Below is a small trained network, with its code and all its weights. Each question gives an input and a class and asks what happens when units are switched off, that is, made to give their printed mean instead of their output.

import numpy as np


def w(rows, s, z=0):
    codes = np.array(rows[::2]) - 128.0
    scale = np.full(codes.shape[1], s)
    scale[-1] = z or s
    return codes * scale


def f(y):
    return y / 2 * (1 + np.tanh(0.7978845608 * (y + 0.044715 * y**3)))


def log_softmax(a):
    a = a - a.max(-1, keepdims=True)
    return a - np.log(np.exp(a).sum(-1, keepdims=True))


def net(x, mask):
    res = np.array(x, float).reshape(1, 6) / 4 @ E
    y = f(res @ A[0][:, :-1].T + A[0][:, -1])
    res = res + np.where(mask, y, B[0][:, -1]) @ B[0][:, :-1]
    return log_softmax(res[-1] @ U[:, :-1].T + U[:, -1])


A, B = {}, {}
E = w([
[142,100,119,128,147,131],'x0',
[148,83,116,125,138,124],'x1',
[136,111,123,124,138,125],'x2',
[18,126,168,81,110,41],'x3',
[129,105,123,137,164,158],'x4',
[143,124,105,242,254,117],'x5',
],0.0086)
A[0] = w([
[179,176,96,173,105,173,104],'n1',
[153,121,159,70,106,185,97],'n2',
[179,172,96,159,112,162,21],'n3',
[131,2,63,126,128,120,244],'n4',
[37,97,165,178,116,91,4],'n5',
[150,130,181,230,191,79,120],'n6',
],0.0097,0.0036)
B[0] = w([
[104,74,109,72,216,25,196],'n1',
[65,93,187,125,95,92,175],'n2',
[83,2,99,99,150,72,163],'n3',
[130,193,113,192,153,197,208],'n4',
[112,8,4,117,221,185,173],'n5',
[195,115,231,100,61,232,253],'n6',
],0.0082,0.0066)
U = w([
[106,97,135,227,79,140,253],'0',
[118,95,240,136,76,195,37],'1',
[85,67,2,134,179,112,56],'2',
[127,216,87,116,141,192,205],'3',
[129,168,125,181,118,124,183],'4',
[118,160,141,171,103,151,107],'5',
],0.008,0.0035)

Each question gives the input, the list of numbers given to net, and the class t.
The units are the neurons (one row each of A and B). Each row of codes is followed by its name. A weight is (code - 128) times the scale printed after its matrix; where a second scale follows, it is the last column's (A, B and U).
mask holds one flag per neuron, in row order. A switched-off neuron (its flag False) gives its mean, the last column of its row in B, instead of its output. The means were averaged over made-up inputs and are rounded, as every weight is.
A unit's drop is (log p(t) with every unit on - log p(t) with that unit switched off) / (log p(t) with every unit on - log p(t) with every unit switched off).
The circuit of an input: a set's keep is (log p(t) with only the set's units on - log p(t) with every unit switched off) / (log p(t) with every unit on - log p(t) with every unit switched off). Starting from all 6 units, units are removed one at a time, each time the one whose removal leaves the highest keep (on an exact tie, the one counted first), for as long as the keep stays at least 0.8.
circuit, biggest first: the units of the circuit, biggest drop first
top k neurons: the k neurons with the biggest drops, biggest first
drop when u is switched off: that unit's drop, to one decimal
input [0,-6,0,8,1,-5], class 2: top 3 neurons	(n5 n6 n4)
input [4,7,-6,-8,-8,1], class 2: top 2 neurons	(n1 n3)
input [6,-3,1,7,-3,-5], class 2: top 2 neurons	(n6 n5)
input [-7,-7,6,8,5,-6], class 2: top 3 neurons	(n5 n6 n4)
input [7,1,-4,8,2,-2], class 2: top 2 neurons	(n5 n6)
input [-5,-6,6,-7,-7,1], class 2: circuit, biggest first	(n1 n3)
input [-1,2,7,-8,-1,3], class 2: circuit, biggest first	(n1)
input [-3,3,0,5,-1,6], class 1: top 2 neurons	(n6 n1)
input [3,1,-6,8,-8,-3], class 2: top 2 neurons	(n5 n6)
input [7,-6,-2,-8,0,-3], class 2: top 3 neurons	(n1 n6 n3)
input [-1,4,4,-6,3,7], class 1: top 2 neurons	(n6 n5)
input [-4,-2,-2,8,-7,8], class 1: top 2 neurons	(n6 n1)
input [-6,1,-4,-8,-2,8], class 1: top 2 neurons	(n6 n5)
input [-2,-6,0,-7,4,2], class 2: drop when n1 is switched off	0.6
input [-3,-6,-8,6,-4,8], class 1: drop when n6 is switched off	1.7
input [-3,4,2,7,1,-3], class 2: drop when n6 is switched off	0.6
input [7,5,-4,-3,-2,8], class 1: drop when n6 is switched off	1.1
